Each row has a name. Each question is about the rows just above it. Places in a row count from 1.

Columns, left to right: W G X H C
pap: [3.03 1.10 1.10 1.10 3.03]
Rizuz: [0.02 0.42 3.04 5.41 4.56]
biki: [ 1.09 -2.12 -0.47 -1.58  0.89]
Every place of [3.03] in pap: : 1 5
Which column holds [1.10 5.41] top down? : H
Move every entry of [ 1.09 -2.12 -0.47] by -1 step of 0.01. : [ 1.08 -2.13 -0.48]
Places of [1.10] in row pap: : 2 3 4

Columns, left to right: Y U K Z L Q M
vid: [-3.30  3.41  2.74 -1.17 -2.84  4.68 -3.44]
Reges: [ 2.36  1.55 -1.53 -3.07  2.44  0.95 -0.90]
sudu: [ 0.39 -5.71 -4.00  1.98  4.49 -6.52  6.24]
tigos: [-2.73 -1.91  1.09  2.65 -1.60 -1.06  1.33]
timig: [-0.30  2.90  1.74 -1.33 -1.74  3.23 -2.96]
duzi: [ 0.17 -3.29 -0.18  3.21 -0.14 -3.61  2.76]
zuti: [ 1.98  0.60  0.98  0.72 -1.86  0.29 -1.25]
duni: [-0.44 -5.99 -3.59  2.39  4.35 -6.57  6.45]
vom: [ 0.42 -1.24 -1.22  0.35  0.81 -1.45  1.32]
Which column holds [-4.00  1.09  1.74 -0.18] top down? : K
Which column holds this, read top down? [3.21 0.72 2.39 0.35] : Z
Move every entry of [-4.00] by +1 step of 0.01. : [-3.99]
Move every entry of [0.42] by -1 step of 0.01. : [0.41]

Columns, left to right: J R B N T
Fufud: [ 3.72  0.08  8.15 -5.34 -2.01]
kol: [ 2.86 -6.92  2.45  8.96  1.29]
vor: [-8.10 -1.82  5.23 -2.57  4.20]
Det: [-6.03 -0.97  2.21 -2.87  2.99]
vez: [-2.86  2.21 -2.86 -2.86 -2.86]
Places of [-2.86] in row vez: : 1 3 4 5
[-1.82 -0.97] is in which column, read top down? : R
Shift each entry of [ 8.15 -5.34] by -1 times 0.01: : [ 8.14 -5.35]
[-6.92  2.45] with +1 step of 0.01 on every entry: : [-6.91  2.46]
Which column holds [-2.57 -2.87 -2.86] top down? : N

Columns, left to right: A V F E
zoma: [-2.00 -1.59 -1.09 -1.84]
matet: [-1.37 -0.48 -0.24 -1.19]
lenem: [ 3.46 -0.99 -0.75  3.89]
momoz: [-2.92 -4.64 -3.00  1.05]
Fazu: [ 1.14 -3.47 -1.78  1.42]
mera: [ 3.90  0.88 -0.07  8.35]
Lifot: [ 4.46 -3.18 -1.86  4.99]
Guve: [-1.74  0.89  0.89  0.89]
figab: [-0.56 -5.10 -2.83  1.74]
libu: [-7.20  5.28  0.66  7.59]
Move every entry of [-1.86] by -1 step of 0.01. : [-1.87]
Every place of [0.89] in Guve: : 2 3 4

Columns, left to right: vep Niva fevu Poz
Kenor: [-0.05  0.84  5.14 -0.15]
Ramot: [-1.39 -4.61 -0.76  0.74]
ziz: [-0.05  0.84 -4.22  1.39]
bitis: [ 0.31 -3.89 -2.64 -4.43]
Fot: [-2.37 -2.37 -2.36 -2.37]
duli: [-2.36 -1.65 -3.28  1.44]
zepi: [-7.47  0.65 -0.42 -5.30]
Ligon: [1.66 6.00 1.70 0.80]
Bav: [1.41 5.32 0.37 2.94]
Which column holds this, read top down? [-2.37 -2.36 -7.47  1.66] : vep
Places of [-2.37] in row Fot: : 1 2 4
[-1.65  0.65  6.00] is in which column, read top down? : Niva
Every place of [-3.89] in bitis: : 2
At which places does Kenor hold [5.14]? : 3
At which places does Ramot hold [-0.76]? : 3
[1.66 6.00 1.70] with +1 step of 0.01 on every entry: : [1.67 6.01 1.71]

Columns, left to right: Las sef Logut Kekuv rudu rad gurul zam nam
tel: [ 3.95  1.35  6.88  4.39  3.94 -0.28 -2.26  3.81  6.88]
gugok: [-2.14  1.35  6.88  4.39  3.58 -0.28 -2.26  3.81  3.10]
kivan: [-2.18  3.71 -6.20  2.10  7.47  3.70 -6.82  7.47 -0.24]
bib: [-2.14  1.35  6.88  4.39  3.58 -0.28 -2.26  8.49  4.11]
Places of [3.95] in row tel: : 1
Every place of [7.47] in kivan: : 5 8
Shift each entry of [-6.82] by -1 times 0.01: : [-6.83]
Which column holds [-2.14 -2.18 -2.14] top down? : Las

Columns, left to right: puvup mapug riru tibi Poti gobav Zazi zosol Kufu Dekef
Zarap: [ 5.43 -5.60 -5.60 -0.84  2.79 -3.00 -5.60  7.00 -5.60  2.68]
mosi: [ 2.76  5.46 -1.35  0.81 -2.55 -7.10  3.98 -4.13  2.48  4.06]
nes: [ 5.50  6.10  5.41 -0.04 -5.38  4.33 -2.45  6.96 -6.01  6.23]
[-5.60  3.98] is in which column, read top down? : Zazi
Shift each entry of [ 5.41 -0.04 -5.38  4.33] by -1 times 0.01: : [ 5.40 -0.05 -5.39  4.32]
Which column holds this, read top down? [ 7.00 -4.13] : zosol
Every place of [-5.60] in Zarap: : 2 3 7 9
Shift each entry of [-0.84] by +1 times 0.01: : [-0.83]
[ 5.41 -0.04 -5.38] with -1 step of 0.01 on every entry: : [ 5.40 -0.05 -5.39]

Columns, left to right: Nabo tovaz valuf Geb roda gazi moke gil mav Zelap
rimag: [-1.89 -3.72 -0.51  1.36  0.20 -7.16 -0.60  0.21 -1.68 -4.57]
suf: [ 0.92 -1.84  0.01  0.01 -0.36  4.40 -0.20 -2.49 -6.88  4.81]
zod: [ 0.92 -1.84  0.01 -2.50 -2.50  0.40 -3.64 -3.01 -4.77  0.01]
[1.36 0.01] is in which column, read top down? : Geb
[-4.57  4.81] is in which column, read top down? : Zelap
At which places does zod hold [-2.50]? : 4 5
Every place of [0.01] in suf: : 3 4

Columns, left to right: rubif Nud ruti fisu Tenan Peg
furit: [ 4.06  5.10  0.41 -5.51  0.55 -0.34]
ropeg: [-0.80  4.32  0.28 -4.80 -2.72 -1.75]
besaz: [-1.86  4.63  0.21 -2.45 -3.02  2.50]
Betut: [-1.19  4.67 -0.62 -5.63 -2.37 -3.98]
Metet: [-0.67  4.31  0.17 -5.20 -2.90 -2.40]
Fud: [-1.19  4.67 -0.62 -5.63 -2.51 -2.33]
pir: [ 4.06  5.10  0.41 -5.51  0.24 -4.20]
dezel: [ 4.06  5.10  0.41 -5.51  0.24 -0.34]
Nide: [-1.42  5.64 -0.65 -5.21 -2.31 -2.41]
Move every entry of [ 4.67 -0.62 -5.63 -2.37] by -1 step of 0.01. : [ 4.66 -0.63 -5.64 -2.38]
Shift each entry of [0.41] by -1 times 0.01: : [0.40]
Places of [-3.98] in row Betut: : 6
[ 0.28 -4.80 -2.72] with +1 step of 0.01 on every entry: : [ 0.29 -4.79 -2.71]
[-4.20 -0.34 -2.41] is in which column, read top down? : Peg

Columns, left to right: Melu laku mag misi
Sizo: [ 0.56 -0.01  1.28 -0.62]
vabe: [ 0.15 -0.60  4.83  0.82]
berev: [-0.35 -0.59  4.83  0.82]
tadif: [-0.58 -0.38 -0.38  0.35]
fipo: [-0.15 -1.10  8.89  1.46]
pilad: [-3.34 -0.36 -3.04 -3.78]
Mela: [ 1.73 -0.53  1.00 -0.92]
lidu: [-0.60 -0.60 -0.60  0.82]
gat: [ 2.18 -0.20  4.94 -2.20]
Shift each entry of [4.83] by +1 times 0.01: : [4.84]
Every place of [0.35] in tadif: : 4
Places of [0.82] in row berev: : 4
At which places does lidu hold [-0.60]? : 1 2 3

Columns, left to right: Sezap zofov faton gidok
Dano: [ 4.12 -1.54 -4.15  1.50]
sogi: [-1.50 -1.01 -0.65 -1.84]
velo: [-0.70  0.07  5.98  5.78]
berer: [-1.85 -3.59 -4.52 -1.85]
Vara: [-4.53 -3.60 -7.78 -3.60]
koze: [ 1.09  0.69 -4.52  1.09]
gezal: [ 1.09  0.69 -4.52  6.25]
At which places does koze hold [-4.52]? : 3
At which places does berer hold [-1.85]? : 1 4
At which places does Vara hold [-3.60]? : 2 4
Which column holds [ 1.50 -1.84] top down? : gidok
[ 0.07 -3.59 -3.60  0.69  0.69] is in which column, read top down? : zofov
[-4.52] with +1 step of 0.01 on every entry: : [-4.51]
Places of [-1.54] in row Dano: : 2

Columns, left to right: dos bok lus keto vapo naki Mis Magav kef Sut
Diber: [ 7.48  7.48 -8.35 -0.53  7.48 -5.74 -0.31 -5.69  7.48  7.11]
Bepa: [ 4.57  4.61  2.10  2.55 -6.05 -3.46 -4.35  1.52  0.47 -2.65]
Bur: [-4.00 -3.34 -1.55 -3.32  4.78 -3.32  3.24  1.05 -3.33  1.82]
Nirup: [ 4.57  4.61  2.10  2.55 -6.05 -3.46 -4.35  0.12  2.59 -0.55]
Fen: [ 0.99  1.80  7.57 -0.14 -5.39  6.64  1.91  4.64 -4.34 -6.32]
vata: [-5.17 -5.01 -0.30 -3.26  5.51  6.14  5.49 -0.27 -1.98  1.22]
zama: [-5.17 -5.01 -0.30 -3.26  5.51  6.14  5.49 -0.27  2.86  0.00]
Places of [-3.32] in row Bur: : 4 6
Move every entry of [2.55] by -1 step of 0.01. : [2.54]
Move every entry of [-0.30 -3.26  5.51] by +1 step of 0.01. : [-0.29 -3.25  5.52]
[ 2.55 -0.14] is in which column, read top down? : keto
Places of [7.48] in row Diber: : 1 2 5 9
[5.49] with +1 step of 0.01 on every entry: : [5.50]
[-3.46] with -1 step of 0.01 on every entry: : [-3.47]

Columns, left to right: geni koz gotu Tifab zuv pok sol metip
deful: [-3.12 -2.63 -1.59 -1.59 -0.25 -3.12 -1.37 -1.59]
gamo: [-4.81 -3.59  5.81  4.25 -0.52 -2.41 -2.41 -0.89]
tovag: [ 0.11  0.45  0.43 -0.45  0.45  0.43  0.13 -3.58]
gikon: [-1.60  5.31 -6.14 -6.46  0.44  4.50  3.35  1.11]
Shift each entry of [-0.25 -3.12 -1.37] by +1 times 0.01: : [-0.24 -3.11 -1.36]
Places of [-1.59] in row deful: : 3 4 8
At which places does gamo hold [-0.52]? : 5
Places of [-3.59] in row gamo: : 2
At which places does tovag hold [0.43]? : 3 6
Move every entry of [ 0.43 -0.45] by -1 step of 0.01. : [ 0.42 -0.46]
Which column holds this, read top down? [-1.37 -2.41  0.13] : sol

Columns, left to right: bogi sufo Dak vivab Zime
bude: [-1.78 -1.14 -0.21  0.21 -0.17]
Zure: [ 3.70  1.95  0.23 -0.11 -1.22]
lubu: [-7.02 -3.69 -0.42  0.35  1.61]
dov: [-4.94 -2.18 -0.02  0.14  0.76]
Pel: [-2.42 -1.70 -0.53  0.21  1.54]
merir: [ 4.94  2.56  0.22 -0.18 -1.04]
Which column holds this, read top down? [ 1.95 -3.69 -2.18] : sufo
Which column holds this, read top down? [ 0.21 -0.18] : vivab
Which column holds [-0.11  0.35  0.14  0.21] top down? : vivab
Move every entry of [4.94] by +1 step of 0.01. : [4.95]

Columns, left to right: momiv foziz Moros rade pili zade Dilav Kem zuzoz Noz
Mup: [ 1.55  0.78 -1.09 -1.29 -0.50 -0.31 -0.71  1.53 -1.09 -6.86]
tired: [-0.09  0.04 -0.49 -0.20  0.11 -0.27  0.07  0.48 -0.70 -4.41]
Neba: [-0.59 -1.39  0.61  1.20  0.62 -0.52  1.61 -0.57  0.18  1.18]
Mes: [ 1.65  1.20 -0.29 -1.13  0.22 -0.75 -0.79  0.27 -0.60 -3.76]
dubiv: [ 1.57  1.56  0.30 -1.22 -0.46  1.00  0.47  0.61  0.27  1.73]
Vuper: [ 1.23 -0.74  0.51  0.02 -0.63 -0.40  2.59  0.73 -0.16 -0.95]
Lopu: [-0.62 -0.99  0.50  1.21 -0.89  0.74  1.32 -0.71  0.93  5.92]
tafe: [ 0.40 -0.34 -0.63 -0.09  0.18 -0.89 -0.41  0.46 -0.86 -5.40]
fidug: [ 1.04  0.50  0.56 -0.76  0.31  0.48  1.11  0.12  0.23  1.52]
Sipi: [-1.82 -0.18  0.19  1.54 -1.80  0.56 -0.89 -0.26  0.88  5.64]
geva: [ 1.48  1.62 -1.39 -2.01  0.01 -0.58 -1.54  1.25 -1.21 -7.63]
[ 1.32 -0.71] with -1 step of 0.01 on every entry: : [ 1.31 -0.72]
Which column holds [-4.41  1.18 -3.76  1.73 -0.95] top down? : Noz
Which column holds [ 0.51  0.50 -0.63  0.56] top down? : Moros
Every place of [-1.09] in Mup: : 3 9
[ 1.21 -0.89] with -1 step of 0.01 on every entry: : [ 1.20 -0.90]
Shift each entry of [ 0.22 -0.75] by +1 times 0.01: : [ 0.23 -0.74]
Move every entry of [ 0.01 -0.58] by -1 step of 0.01. : [ 0.00 -0.59]

Columns, left to right: ges bigag Nira latif rir mul Sug davuv
datok: [ 0.55  2.89 -2.78  0.74 -0.99 -1.45 -1.60  0.89]
Mubev: [-0.45 -3.20  3.15 -0.45  1.14  1.75  1.82 -1.13]
Tosu: [-0.34 -2.55  1.98 -0.23  1.28  0.88  1.18 -0.68]
Mapo: [ 0.52  2.30 -2.50  0.56 -0.91 -1.42 -1.47 -1.81]
timo: [ 0.10  1.35 -1.80  0.57 -0.49 -0.51 -0.90  0.57]
Leduv: [-0.19  3.43 -7.48  1.35  0.39 -4.06 -2.53  1.65]
Reko: [ 3.78 -3.01  3.78 -0.34  1.25  1.74  1.74  3.78]
mepup: [-0.01 -0.25  0.20  0.12 -0.13  0.08 -0.34 -0.06]
Dodu: [-0.06 -0.05 -0.79  0.47  0.06 -0.41 -0.63  0.31]
Shift each entry of [-0.06] by +1 times 0.01: : [-0.05]
[-1.45 -1.60] with -1 step of 0.01 on every entry: : [-1.46 -1.61]
Which column holds [-0.99  1.14] top down? : rir
Every place of [3.78] in Reko: : 1 3 8
At which places does timo hold [-1.80]? : 3
Which column holds this, read top down? [ 3.15  1.98 -2.50 -1.80 -7.48  3.78] : Nira

